Below is a small trained network, with its code and all its weights. Each question gives an input and a class and asks what happens when units are switched off, that is, made to give their printed mean instead of their output.

import numpy as np


def w(rows, s, z=0):
    codes = np.array(rows[::2]) - 128.0
    scale = np.full(codes.shape[1], s)
    scale[-1] = z or s
    return codes * scale


def norm(h):
    return h / np.sqrt((h * h).mean(-1, keepdims=True) + 1e-5)


def f(y):
    return np.maximum(y, 0)


def log_softmax(a):
    a = a - a.max(-1, keepdims=True)
    return a - np.log(np.exp(a).sum(-1, keepdims=True))


def net(x, mask):
    res = np.array(x, float).reshape(1, 3) / 4 @ E
    u = 0
    for l in range(4):
        y = f(norm(res) @ A[l][:, :-1].T + A[l][:, -1])
        res = res + np.where(mask[u : u + 3], y, B[l][:, -1]) @ B[l][:, :-1]
        u += 3
    return log_softmax(norm(res)[-1] @ U[:, :-1].T + U[:, -1])


A, B = {}, {}
E = w([
[90,135,64,83,181,131,254,180],'x0',
[125,190,161,164,200,151,110,233],'x1',
[154,155,83,91,94,99,107,207],'x2',
],0.0092)
A[0] = w([
[98,121,174,89,141,153,188,132,4],'L0N0',
[2,154,140,151,184,186,102,212,54],'L0N1',
[110,208,129,140,196,217,128,169,57],'L0N2',
],0.0083,0.0026)
B[0] = w([
[102,171,178,90,63,143,215,142,166],'L0N0',
[207,193,21,214,202,159,164,119,254],'L0N1',
[218,241,201,234,148,255,183,169,245],'L0N2',
],0.0071,0.0064)
A[1] = w([
[90,118,152,134,242,101,166,217,77],'L1N0',
[143,149,83,119,113,3,118,146,53],'L1N1',
[44,75,159,29,197,248,31,194,3],'L1N2',
],0.0065,0.0051)
B[1] = w([
[81,181,163,182,150,73,100,253,254],'L1N0',
[129,160,86,120,131,184,95,157,170],'L1N1',
[140,205,179,144,143,89,40,69,128],'L1N2',
],0.012,0.0027)
A[2] = w([
[194,91,3,50,124,105,66,142,4],'L2N0',
[120,120,253,201,13,114,8,44,42],'L2N1',
[253,66,239,182,92,247,73,100,61],'L2N2',
],0.0054,0.0025)
B[2] = w([
[175,112,132,65,107,178,52,130,167],'L2N0',
[36,101,148,162,246,55,58,105,254],'L2N1',
[51,134,140,91,123,46,79,77,236],'L2N2',
],0.013,0.0055)
A[3] = w([
[116,179,43,117,120,50,94,184,115],'L3N0',
[133,95,174,254,138,237,137,208,88],'L3N1',
[133,73,198,124,124,159,165,97,3],'L3N2',
],0.0081,0.003)
B[3] = w([
[211,70,254,97,89,108,126,152,196],'L3N0',
[242,190,18,175,221,193,136,84,254],'L3N1',
[56,155,34,64,166,137,168,108,136],'L3N2',
],0.0093,0.0073)
U = w([
[34,50,72,87,83,223,231,58,103],'0',
[44,65,194,173,183,94,43,78,247],'1',
[106,116,223,146,41,186,107,222,4],'2',
[137,104,178,98,76,135,189,255,21],'3',
[208,69,75,16,41,199,89,176,78],'4',
[191,212,97,196,201,223,172,207,235],'5',
],0.01,0.0044)

Each question gives the input, the list of numbers given to net, and the class t.
The units are the neurons (one row each of A and B). Each row of codes is followed by its name. A weight is (code - 128) times the scale printed after its matrix; where a second scale follows, it is the last column's (A, B and U).
mask holds one flag per neuron, layer by layer. A switched-off neuron (its flag False) gives its mean, the last column of its row in B, instead of its output. The means were averaged over made-up inputs and are rounded, as every weight is.
A unit's drop is (log p(t) with every unit on - log p(t) with that unit switched off) / (log p(t) with every unit on - log p(t) with every unit switched off).
The circuit of an input: a set's keep is (log p(t) with only the set's units on - log p(t) with every unit switched off) / (log p(t) with every unit on - log p(t) with every unit switched off). Starting from all 12 units, units are removed one at a time, each time the one whose removal leaves the highest keep (on an exact tie, the one counted first), for as long as the keep stays at least 0.8.
units of the circuit, in order: the units of the circuit, biggest drop first
k most important neurons: the k neurons with the biggest drops, biggest first
drop when u is switched off: that unit's drop, to one decimal
input [3,-6,2], class 4: most important neuron -> [L0N2]
input [7,-2,4], class 3: units of the circuit, in order -> [L3N1, L3N0]
input [-7,7,0], class 1: 2 most important neurons -> [L2N2, L1N0]
input [-3,-1,4], class 1: 2 most important neurons -> [L0N1, L2N1]
input [-4,4,0], class 1: units of the circuit, in order -> [L2N2, L1N0]
input [1,-5,-1], class 0: 2 most important neurons -> [L2N1, L0N2]
input [5,-2,0], class 3: 2 most important neurons -> [L0N2, L3N1]
input [-2,0,2], class 1: drop when L1N2 is switched off -> 0.0
input [2,-7,-6], class 0: drop when L2N2 is switched off -> 0.1
input [-7,2,5], class 1: drop when L1N1 is switched off -> 0.0
input [-7,2,7], class 1: drop when L2N1 is switched off -> 0.1
input [7,-2,8], class 3: units of the circuit, in order -> [L3N1, L3N0]
